Here is a tiny trained network, its code and every weight. The questions are about switching its units off for an input and a target symbol, where a switched-off unit gives its printed mean instead of its output.

import numpy as np


def w(rows, s, z=0):
    codes = np.array(rows[::2]) - 128.0
    scale = np.full(codes.shape[1], s)
    scale[-1] = z or s
    return codes * scale


def f(y):
    return y / 2 * (1 + np.tanh(0.7978845608 * (y + 0.044715 * y**3)))


def softmax(a):
    e = np.exp(a - a.max(-1, keepdims=True))
    return e / e.sum(-1, keepdims=True)


def log_softmax(a):
    a = a - a.max(-1, keepdims=True)
    return a - np.log(np.exp(a).sum(-1, keepdims=True))


def net(x, mask):
    ids = ['ΓΔΛΞΣεζθμπφ'.index(c) for c in x.split()]
    T = len(ids)
    res = E[ids] + P[:T]
    u = 0
    for l in range(2):
        q, k, v = (res @ M[l].T for M in (Q, K, V))
        z = softmax(np.where(np.tri(T) > 0, q @ k.T / 4**0.5, -1e9)) @ v
        res = res + np.where(mask[u], z, O[l][:, -1]) @ O[l][:, :-1]
        u += 1
        y = f(res @ A[l][:, :-1].T + A[l][:, -1])
        res = res + np.where(mask[u : u + 4], y, B[l][:, -1]) @ B[l][:, :-1]
        u += 4
    return log_softmax(res[-1] @ U[:, :-1].T + U[:, -1])


Q, K, V, O, A, B = {}, {}, {}, {}, {}, {}
E = w([
[178,160,69,184,60],'Γ',
[174,128,25,131,75],'Δ',
[90,216,207,161,58],'Λ',
[222,104,189,112,194],'Ξ',
[57,116,79,2,121],'Σ',
[74,153,50,144,40],'ε',
[157,195,142,232,30],'ζ',
[40,152,104,91,61],'θ',
[95,168,129,148,56],'μ',
[110,141,40,60,94],'π',
[37,206,192,71,82],'φ',
],0.0073)
P = w([
[128,75,136,152,161],'0',
[95,240,51,51,62],'1',
[107,227,47,64,44],'2',
[115,232,55,71,41],'3',
[108,236,43,69,38],'4',
[120,229,45,62,36],'5',
[109,232,35,66,41],'6',
[117,232,47,50,37],'7',
[118,240,38,57,37],'8',
[121,234,30,43,40],'9',
[114,228,16,52,38],'10',
[128,225,36,66,31],'11',
[156,238,24,81,41],'12',
[149,253,50,90,26],'13',
],0.0048)
Q[0] = w([
[147,241,40,88,34],'0.h0',
[120,33,237,186,212],'0.h0',
[188,247,38,43,11],'0.h0',
[82,2,231,198,225],'0.h0',
],0.0083)
K[0] = w([
[150,16,191,171,241],'0.h0',
[118,226,76,80,15],'0.h0',
[141,43,227,116,247],'0.h0',
[107,238,47,116,2],'0.h0',
],0.008)
V[0] = w([
[50,169,212,209,76],'0.h0',
[126,47,23,54,130],'0.h0',
[233,133,51,187,133],'0.h0',
[158,99,157,254,54],'0.h0',
],0.0087)
O[0] = w([
[187,237,19,139,226,242],'0.h0',
[1,28,130,180,5,100],'0.h0',
[197,12,88,30,9,181],'0.h0',
[242,189,5,4,58,254],'0.h0',
],0.0071,0.00087)
A[0] = w([
[152,60,81,218,125,2],'0.n0',
[55,194,55,253,119,113],'0.n1',
[78,103,86,52,44,119],'0.n2',
[134,199,211,100,31,138],'0.n3',
],0.0071,0.0064)
B[0] = w([
[246,79,132,179,116,109],'0.n0',
[33,132,219,6,159,203],'0.n1',
[175,90,100,253,38,254],'0.n2',
[183,21,18,131,118,222],'0.n3',
],0.0064,0.0063)
Q[1] = w([
[36,215,182,155,184],'1.h0',
[211,199,101,93,196],'1.h0',
[196,70,61,106,1],'1.h0',
[233,207,39,18,197],'1.h0',
],0.0078)
K[1] = w([
[225,100,85,253,10],'1.h0',
[48,54,169,196,37],'1.h0',
[107,173,246,24,232],'1.h0',
[25,15,225,229,89],'1.h0',
],0.0071)
V[1] = w([
[222,63,114,198,88],'1.h0',
[156,209,54,116,72],'1.h0',
[255,195,139,113,224],'1.h0',
[102,217,162,54,243],'1.h0',
],0.007)
O[1] = w([
[169,70,83,187,127,142],'1.h0',
[163,154,41,62,141,255],'1.h0',
[255,90,164,77,30,119],'1.h0',
[136,172,205,83,56,79],'1.h0',
],0.0082,0.0056)
A[1] = w([
[219,2,75,245,160,1],'1.n0',
[213,66,63,166,78,44],'1.n1',
[193,56,60,118,123,48],'1.n2',
[84,29,129,250,230,36],'1.n3',
],0.0061,0.0053)
B[1] = w([
[93,78,243,80,77,252],'1.n0',
[75,123,198,65,252,240],'1.n1',
[141,164,164,90,253,219],'1.n2',
[239,114,199,246,41,226],'1.n3',
],0.0062,0.014)
U = w([
[153,146,78,114,88,255],'Γ',
[71,72,147,50,217,63],'Δ',
[58,158,146,143,181,97],'Λ',
[128,89,137,80,77,121],'Ξ',
[172,144,120,177,65,80],'Σ',
[178,88,195,115,121,39],'ε',
[119,148,219,75,107,60],'ζ',
[82,164,2,156,204,240],'θ',
[194,158,107,106,189,109],'μ',
[229,137,161,113,50,30],'π',
[67,171,113,101,156,229],'φ',
],0.0059,0.0051)

Each question gives the input, a string of symbols that net reads in full, and the target symbol t.
The units are the heads (4 rows each of Q, K, V and O) and the neurons (one row each of A and B). Each row of codes is followed by its name. A weight is (code - 128) times the scale printed after its matrix; where a second scale follows, it is the last column's (O, A, B and U).
mask holds one flag per unit, layer by layer, with each layer's heads first. A switched-off unit (its flag False) gives its mean, the last column of its rows in O or B, instead of its output. The means were averaged over made-up inputs and are rounded, as every weight is.
A unit's drop is (log p(t) with every unit on - log p(t) with that unit switched off) / (log p(t) with every unit on - log p(t) with every unit switched off).
The circuit of an input: a set's keep is (log p(t) with only the set's units on - log p(t) with every unit switched off) / (log p(t) with every unit on - log p(t) with every unit switched off). Starting from all 10 units, units are removed one at a time, each time the one whose removal leaves the highest keep (on an exact tie, the one counted first), for as long as the keep stays at least 0.8.
units of the circuit, in order: the units of the circuit, biggest drop first
most important unit: the unit with the biggest drop
top k neurons: the k neurons with the biggest drops, biggest first
k most important neurons of layer l: the k neurons of layer l with the biggest drops, biggest first
input Λ Γ ζ, target π: units of the circuit, in order	[1.h0, 0.h0]
input θ μ Δ Σ ζ Γ Δ, target φ: 2 most important neurons of layer 1	[1.n3, 1.n0]
input θ φ Λ Λ Γ Γ Σ Λ Λ π θ, target φ: 2 most important neurons of layer 0	[0.n1, 0.n2]
input Λ π θ Δ θ ζ Γ Γ ε ε Δ Σ π Σ, target π: units of the circuit, in order	[1.h0, 0.h0]
input Δ φ Γ, target ε: top 4 neurons	[1.n3, 1.n0, 0.n2, 0.n3]
input Γ θ Λ μ Σ ζ Λ φ θ, target Δ: top 2 neurons	[0.n2, 1.n1]
input ε Λ φ μ φ φ θ Λ Γ θ, target θ: top 3 neurons	[1.n0, 1.n3, 0.n3]
input Γ Γ ζ Δ ζ ζ Γ Γ ζ, target Δ: most important neuron of layer 1	[1.n1]
input ε μ φ π φ Δ ζ, target θ: units of the circuit, in order	[1.h0, 1.n0, 0.h0]
input π Γ ζ, target Σ: units of the circuit, in order	[1.n3, 0.h0, 1.h0, 1.n1]
input φ ε Σ, target ζ: units of the circuit, in order	[0.h0, 1.h0, 0.n1]
input Λ Ξ Λ ε Ξ Δ μ Σ, target π: units of the circuit, in order	[1.h0, 0.h0, 0.n2, 1.n1]
input θ Γ φ Γ ζ φ ζ, target φ: top 3 neurons	[0.n1, 1.n3, 1.n0]
input Λ μ ε Γ θ φ ζ π, target π: 2 most important neurons of layer 0	[0.n2, 0.n3]
input ε Γ Λ Σ Γ Γ Λ Γ Γ μ, target θ: most important unit	1.h0
input Γ ε Γ μ, target Δ: 3 most important neurons of layer 1	[1.n1, 1.n0, 1.n2]
input π μ π π Σ, target Σ: top 2 neurons	[1.n3, 0.n2]
input Γ θ ε Γ Δ Λ Σ φ Γ φ, target Δ: top 3 neurons	[0.n2, 1.n1, 1.n0]
input ζ φ Δ, target μ: top 2 neurons	[1.n2, 1.n1]
input Δ φ θ φ μ, target ε: 3 most important neurons of layer 1	[1.n3, 1.n0, 1.n1]
